Here is a tiny trained network, its code and every weight. The questions are about switching its units off for an input and a target symbol, where a switched-off unit gives its printed mean instead of its output.

import numpy as np


def w(rows, s, z=0):
    codes = np.array(rows[::2]) - 128.0
    scale = np.full(codes.shape[1], s)
    scale[-1] = z or s
    return codes * scale


def f(y):
    return np.maximum(y, 0)


def softmax(a):
    e = np.exp(a - a.max(-1, keepdims=True))
    return e / e.sum(-1, keepdims=True)


def log_softmax(a):
    a = a - a.max(-1, keepdims=True)
    return a - np.log(np.exp(a).sum(-1, keepdims=True))


def net(x, mask):
    ids = ['ΔΛΞΣΨαγεζημτω'.index(c) for c in x.split()]
    T = len(ids)
    res = E[ids] + P[:T]
    u = 0
    for l in range(2):
        q, k, v = (res @ M[l].T for M in (Q, K, V))
        z = softmax(np.where(np.tri(T) > 0, q @ k.T / 4**0.5, -1e9)) @ v
        res = res + np.where(mask[u], z, O[l][:, -1]) @ O[l][:, :-1]
        u += 1
        y = f(res @ A[l][:, :-1].T + A[l][:, -1])
        res = res + np.where(mask[u : u + 12], y, B[l][:, -1]) @ B[l][:, :-1]
        u += 12
    return log_softmax(res[-1] @ U[:, :-1].T + U[:, -1])


Q, K, V, O, A, B = {}, {}, {}, {}, {}, {}
E = w([
[175,142,149,219,177,116],'Δ',
[99,149,109,60,136,178],'Λ',
[159,132,173,189,88,151],'Ξ',
[167,127,163,179,245,145],'Σ',
[122,161,108,104,240,154],'Ψ',
[133,73,72,100,133,78],'α',
[111,237,119,116,163,132],'γ',
[71,157,189,116,199,71],'ε',
[101,90,236,112,90,98],'ζ',
[68,195,201,112,94,121],'η',
[126,181,167,132,173,247],'μ',
[144,96,67,196,50,179],'τ',
[118,30,158,145,28,174],'ω',
],0.014)
P = w([
[240,140,164,55,86,152],'0',
[195,138,144,88,118,130],'1',
[159,132,135,106,125,116],'2',
[117,128,119,141,135,112],'3',
[86,121,113,178,149,106],'4',
[44,118,94,197,158,99],'5',
[27,113,77,207,163,97],'6',
[2,113,68,229,175,94],'7',
],0.0073)
Q[0] = w([
[41,74,96,214,244,107],'L0H0',
[102,201,156,174,255,133],'L0H0',
[151,248,166,93,204,122],'L0H0',
[31,244,201,100,225,72],'L0H0',
],0.01)
K[0] = w([
[2,138,74,191,154,137],'L0H0',
[21,217,145,143,163,163],'L0H0',
[97,231,190,129,163,203],'L0H0',
[58,186,237,201,129,190],'L0H0',
],0.009)
V[0] = w([
[117,135,97,132,119,254],'L0H0',
[117,129,179,162,124,149],'L0H0',
[124,138,164,175,106,138],'L0H0',
[134,183,126,136,98,119],'L0H0',
],0.0093)
O[0] = w([
[117,125,99,110,85,249,254],'L0H0',
[211,159,172,163,135,192,203],'L0H0',
[155,124,253,213,84,182,127],'L0H0',
[135,201,117,213,52,114,73],'L0H0',
],0.0062,0.00093)
A[0] = w([
[46,136,81,49,33,183,73],'L0N0',
[16,88,172,166,66,147,132],'L0N1',
[178,56,42,131,105,105,199],'L0N2',
[187,112,104,145,124,229,229],'L0N3',
[169,207,165,152,95,117,35],'L0N4',
[136,154,107,110,206,54,130],'L0N5',
[205,162,140,177,92,164,139],'L0N6',
[92,193,91,109,253,202,243],'L0N7',
[174,1,90,113,82,116,229],'L0N8',
[179,93,204,184,172,124,175],'L0N9',
[83,142,204,119,146,75,254],'L0N10',
[86,237,189,128,174,120,235],'L0N11',
],0.007,0.003)
B[0] = w([
[223,76,122,150,114,119,158],'L0N0',
[166,103,70,196,116,41,179],'L0N1',
[73,191,71,136,83,208,171],'L0N2',
[153,120,197,166,104,181,206],'L0N3',
[87,166,138,156,103,105,142],'L0N4',
[175,168,114,66,68,117,187],'L0N5',
[105,185,182,145,145,153,171],'L0N6',
[254,40,89,163,142,145,253],'L0N7',
[45,135,75,192,38,140,184],'L0N8',
[197,99,220,124,130,46,188],'L0N9',
[149,145,55,116,51,59,191],'L0N10',
[174,161,40,174,101,110,219],'L0N11',
],0.0073,0.0079)
Q[1] = w([
[135,123,104,240,123,155],'L1H0',
[72,190,255,63,147,187],'L1H0',
[59,154,103,2,105,175],'L1H0',
[197,144,107,128,15,132],'L1H0',
],0.0076)
K[1] = w([
[92,36,62,121,165,98],'L1H0',
[201,148,189,27,110,197],'L1H0',
[238,155,179,121,78,131],'L1H0',
[3,78,146,230,57,121],'L1H0',
],0.0064)
V[1] = w([
[76,2,129,144,153,206],'L1H0',
[74,236,37,217,159,196],'L1H0',
[27,236,52,38,190,68],'L1H0',
[236,228,142,127,171,192],'L1H0',
],0.0063)
O[1] = w([
[104,104,128,40,136,164,112],'L1H0',
[122,254,153,94,138,196,183],'L1H0',
[210,150,100,107,84,147,11],'L1H0',
[116,164,47,205,164,136,103],'L1H0',
],0.0094,0.011)
A[1] = w([
[164,82,72,83,148,89,96],'L1N0',
[90,153,149,130,23,108,180],'L1N1',
[95,84,99,113,126,171,123],'L1N2',
[143,94,188,103,102,99,145],'L1N3',
[183,160,128,96,91,158,168],'L1N4',
[57,126,126,168,49,158,101],'L1N5',
[120,137,175,122,124,137,207],'L1N6',
[170,156,113,120,255,49,178],'L1N7',
[69,163,171,150,174,100,173],'L1N8',
[206,109,177,121,92,164,253],'L1N9',
[147,89,95,79,87,115,138],'L1N10',
[195,96,141,132,192,172,33],'L1N11',
],0.0094,0.0052)
B[1] = w([
[100,54,112,92,103,99,176],'L1N0',
[156,128,134,126,248,114,241],'L1N1',
[114,68,88,91,79,235,168],'L1N2',
[104,129,25,152,120,168,182],'L1N3',
[52,105,119,158,134,119,201],'L1N4',
[184,183,173,29,173,41,223],'L1N5',
[86,82,107,72,95,135,178],'L1N6',
[205,101,151,27,65,179,246],'L1N7',
[180,132,176,137,24,204,200],'L1N8',
[2,148,84,90,144,68,229],'L1N9',
[80,111,157,214,135,104,171],'L1N10',
[146,167,139,134,226,63,202],'L1N11',
],0.0067,0.011)
U = w([
[150,89,147,170,29,168,90],'Δ',
[81,69,48,200,49,209,138],'Λ',
[100,118,218,187,131,106,44],'Ξ',
[189,90,223,131,214,88,2],'Σ',
[180,93,76,115,158,163,152],'Ψ',
[54,157,68,89,147,62,206],'α',
[128,155,51,168,41,171,174],'γ',
[172,118,104,91,2,96,57],'ε',
[101,66,139,177,119,63,122],'ζ',
[148,186,150,167,150,62,93],'η',
[77,123,117,222,221,129,172],'μ',
[122,188,166,72,140,161,167],'τ',
[78,61,203,75,115,115,126],'ω',
],0.0073,0.0041)

Each question gives the input, a string of symbols that net reads in full, and the target symbol t.
The units are the heads (4 rows each of Q, K, V and O) and the neurons (one row each of A and B). Each row of codes is followed by its name. A weight is (code - 128) times the scale printed after its matrix; where a second scale follows, it is the last column's (O, A, B and U).
mask holds one flag per unit, layer by layer, with each layer's heads first. A switched-off unit (its flag False) gives its mean, the last column of its rows in O or B, instead of its output. The means were averaged over made-up inputs and are rounded, as every weight is.
A unit's drop is (log p(t) with every unit on - log p(t) with that unit switched off) / (log p(t) with every unit on - log p(t) with every unit switched off).
The circuit of an input: a set's keep is (log p(t) with only the set's units on - log p(t) with every unit switched off) / (log p(t) with every unit on - log p(t) with every unit switched off). Starting from the 12 units with the biggest drops (on a tie, the unit counted first), units are removed one at a time, each time the one whose removal leaves the highest keep (on an exact tie, the one counted first), for as long as the keep stays at least 0.8.
circuit, biggest first: the units of the circuit, biggest drop first
k most important neurons: the k neurons with the biggest drops, biggest first
k most important neurons of layer l: the k neurons of layer l with the biggest drops, biggest first
input α Σ ω, target α: circuit, biggest first -> L0H0; L0N7; L1N7
input τ Σ α, target τ: 3 most important neurons of layer 1 -> L1N8; L1N9; L1N5
input Ψ Ψ ω Σ, target ω: circuit, biggest first -> L1H0; L0N8; L0N5; L1N1
input Λ Ψ Ξ Δ Λ τ Δ, target τ: 2 most important neurons -> L0N8; L0N9
input μ Λ Ψ, target μ: 4 most important neurons -> L1N11; L0N3; L0N7; L1N5
input Σ ζ η ω Δ, target Δ: 2 most important neurons -> L1N8; L1N5
input μ Σ Ξ, target Ξ: most important neuron -> L1N8
input Ψ ε Σ, target ε: 2 most important neurons -> L1N7; L1N1
input Δ Ψ ζ Σ τ γ, target τ: circuit, biggest first -> L1H0; L0N8; L0N9; L0N2
input τ ω Λ α, target ω: circuit, biggest first -> L1H0; L0N11; L0N8
input η Ψ ζ ω Ψ, target ω: circuit, biggest first -> L1H0; L0N8; L0N5; L0N1
input α γ γ ε α Ψ Σ, target α: 2 most important neurons of layer 0 -> L0N7; L0N8
input Σ ζ Ψ, target ζ: 2 most important neurons -> L0N5; L0N7
input α μ α τ Ψ Σ τ, target α: circuit, biggest first -> L0H0; L0N7
input τ α Ψ Σ Σ ω, target ω: circuit, biggest first -> L1H0
input τ Δ μ Ψ Δ ω Λ, target ω: circuit, biggest first -> L1H0; L0N8
input ε Λ Ψ Ψ Σ, target Ψ: circuit, biggest first -> L1N7; L1H0; L0H0
input Σ ζ Σ, target ζ: circuit, biggest first -> L1H0; L0N9; L1N1
input Ψ α Ψ α, target α: circuit, biggest first -> L0H0; L0N7
input α τ Σ γ ω Σ Ψ μ, target α: 4 most important neurons -> L1N9; L0N7; L1N11; L0N8
input η α η, target α: 2 most important neurons -> L0N8; L1N9
input ω α γ Ψ ω Δ, target α: 2 most important neurons of layer 1 -> L1N9; L1N3
input Δ Δ Σ, target Σ: 2 most important neurons -> L0N9; L1N7
input η α ε, target α: 2 most important neurons -> L1N9; L0N8
input Ξ Σ γ Ξ Ψ Λ Λ, target Λ: 3 most important neurons of layer 1 -> L1N5; L1N1; L1N2
input ε τ Ψ Ξ Λ Λ, target Λ: 2 most important neurons of layer 0 -> L0N9; L0N3
input Σ η α Ψ Ξ Σ τ ζ, target α: most important neuron of layer 1 -> L1N9
input ζ γ Ψ, target Ψ: 2 most important neurons of layer 0 -> L0N7; L0N8
input Σ ω Δ, target ω: 2 most important neurons -> L0N8; L0N9
